Below is a small trained network, with its code and all its weights. Each question gives an input and a class and asks what happens when units are switched off, that is, made to give their printed mean instead of their output.

import numpy as np


def w(rows, s, z=0):
    codes = np.array(rows[::2]) - 128.0
    scale = np.full(codes.shape[1], s)
    scale[-1] = z or s
    return codes * scale


def f(y):
    return np.maximum(y, 0)


def log_softmax(a):
    a = a - a.max(-1, keepdims=True)
    return a - np.log(np.exp(a).sum(-1, keepdims=True))


def net(x, mask):
    res = np.array(x, float).reshape(1, 3) / 4 @ E
    y = f(res @ A[0][:, :-1].T + A[0][:, -1])
    res = res + np.where(mask, y, B[0][:, -1]) @ B[0][:, :-1]
    return log_softmax(res[-1] @ U[:, :-1].T + U[:, -1])


A, B = {}, {}
E = w([
[208,121,115,142,108,170,197,254],'x0',
[16,106,130,124,216,138,218,175],'x1',
[170,116,106,131,129,124,255,22],'x2',
],0.0087)
A[0] = w([
[121,120,143,125,130,132,70,166,104],'N0',
[106,127,136,123,120,103,85,178,100],'N1',
[253,132,129,126,96,125,47,87,95],'N2',
[150,136,136,132,122,135,114,115,86],'N3',
[11,129,131,125,163,128,195,166,95],'N4',
[98,160,121,127,129,125,103,158,99],'N5',
[153,125,124,124,127,111,190,79,87],'N6',
[114,127,132,138,124,133,100,142,158],'N7',
[94,135,128,124,130,127,88,162,91],'N8',
[157,145,109,121,104,105,166,199,92],'N9',
[108,128,122,125,134,136,71,165,108],'N10',
[128,111,139,134,118,128,97,150,100],'N11',
[108,131,135,118,131,115,112,99,72],'N12',
[103,123,117,132,145,127,82,159,102],'N13',
[56,130,128,122,136,122,70,38,90],'N14',
[140,127,130,124,126,124,126,126,252],'N15',
[168,130,131,130,128,132,215,50,95],'N16',
[213,120,141,124,134,144,164,199,96],'N17',
],0.027,0.018)
B[0] = w([
[156,138,120,102,130,148,126,124,191],'N0',
[152,142,122,106,124,150,129,134,189],'N1',
[115,73,139,90,129,64,144,137,254],'N2',
[137,105,137,118,129,120,131,127,141],'N3',
[107,86,137,97,125,58,135,132,255],'N4',
[145,132,133,105,122,140,119,124,166],'N5',
[169,134,115,98,120,153,125,130,193],'N6',
[127,154,130,113,124,138,120,122,177],'N7',
[151,130,130,102,122,145,127,125,177],'N8',
[137,100,139,174,133,145,129,128,190],'N9',
[144,137,119,105,133,152,140,118,193],'N10',
[145,125,127,113,122,143,126,124,156],'N11',
[146,95,147,149,118,144,138,129,145],'N12',
[144,131,116,111,138,148,142,131,179],'N13',
[147,94,140,216,128,154,128,133,222],'N14',
[35,253,96,146,136,121,101,119,229],'N15',
[164,150,123,74,131,175,128,127,233],'N16',
[146,97,141,195,124,148,125,125,221],'N17',
],0.056,0.022)
U = w([
[185,172,91,65,132,178,113,119,83],'0',
[95,81,145,87,137,28,137,150,123],'1',
[145,102,162,242,131,168,100,127,85],'2',
[41,248,79,145,155,108,62,112,255],'3',
],0.011,0.0063)

Each question gives the input, the list of numbers given to net, and the class t.
The units are the neurons (one row each of A and B). Each row of codes is followed by its name. A weight is (code - 128) times the scale printed after its matrix; where a second scale follows, it is the last column's (A, B and U).
mask holds one flag per neuron, in row order. A switched-off neuron (its flag False) gives its mean, the last column of its row in B, instead of its output. The means were averaged over made-up inputs and are rounded, as every weight is.
A unit's drop is (log p(t) with every unit on - log p(t) with that unit switched off) / (log p(t) with every unit on - log p(t) with every unit switched off).
The circuit of an input: a set's keep is (log p(t) with only the set's units on - log p(t) with every unit switched off) / (log p(t) with every unit on - log p(t) with every unit switched off). Starting from the 12 units with the biggest drops (on a tie, the unit counted first), units are removed one at a time, each time the one whose removal leaves the highest keep (on an exact tie, the one counted first), for as long as the keep stays at least 0.8.
circuit, biggest first: the units of the circuit, biggest drop first
top k neurons: the k neurons with the biggest drops, biggest first
drop when u is switched off: that unit's drop, to one decimal
input [-8,-3,0], class 2: circuit, biggest first -> N14
input [-8,8,-4], class 1: top 3 neurons -> N4; N17; N9
input [8,7,3], class 2: top 2 neurons -> N17; N2
input [5,6,4], class 1: top 2 neurons -> N4; N14
input [6,-5,-3], class 2: top 3 neurons -> N17; N4; N9
input [-3,-2,-3], class 3: top 4 neurons -> N16; N17; N6; N4
input [5,-6,5], class 1: top 2 neurons -> N2; N14
input [7,7,2], class 1: top 2 neurons -> N4; N14
input [3,2,1], class 3: top 2 neurons -> N14; N2
input [8,7,-7], class 2: top 4 neurons -> N17; N9; N2; N16
input [-8,-7,3], class 2: top 3 neurons -> N14; N4; N12
input [7,1,5], class 2: drop when N17 is switched off -> 1.3
input [7,-2,-4], class 2: drop when N17 is switched off -> 0.3
input [-3,6,4], class 1: circuit, biggest first -> N4
input [7,3,3], class 2: drop when N8 is switched off -> 0.0
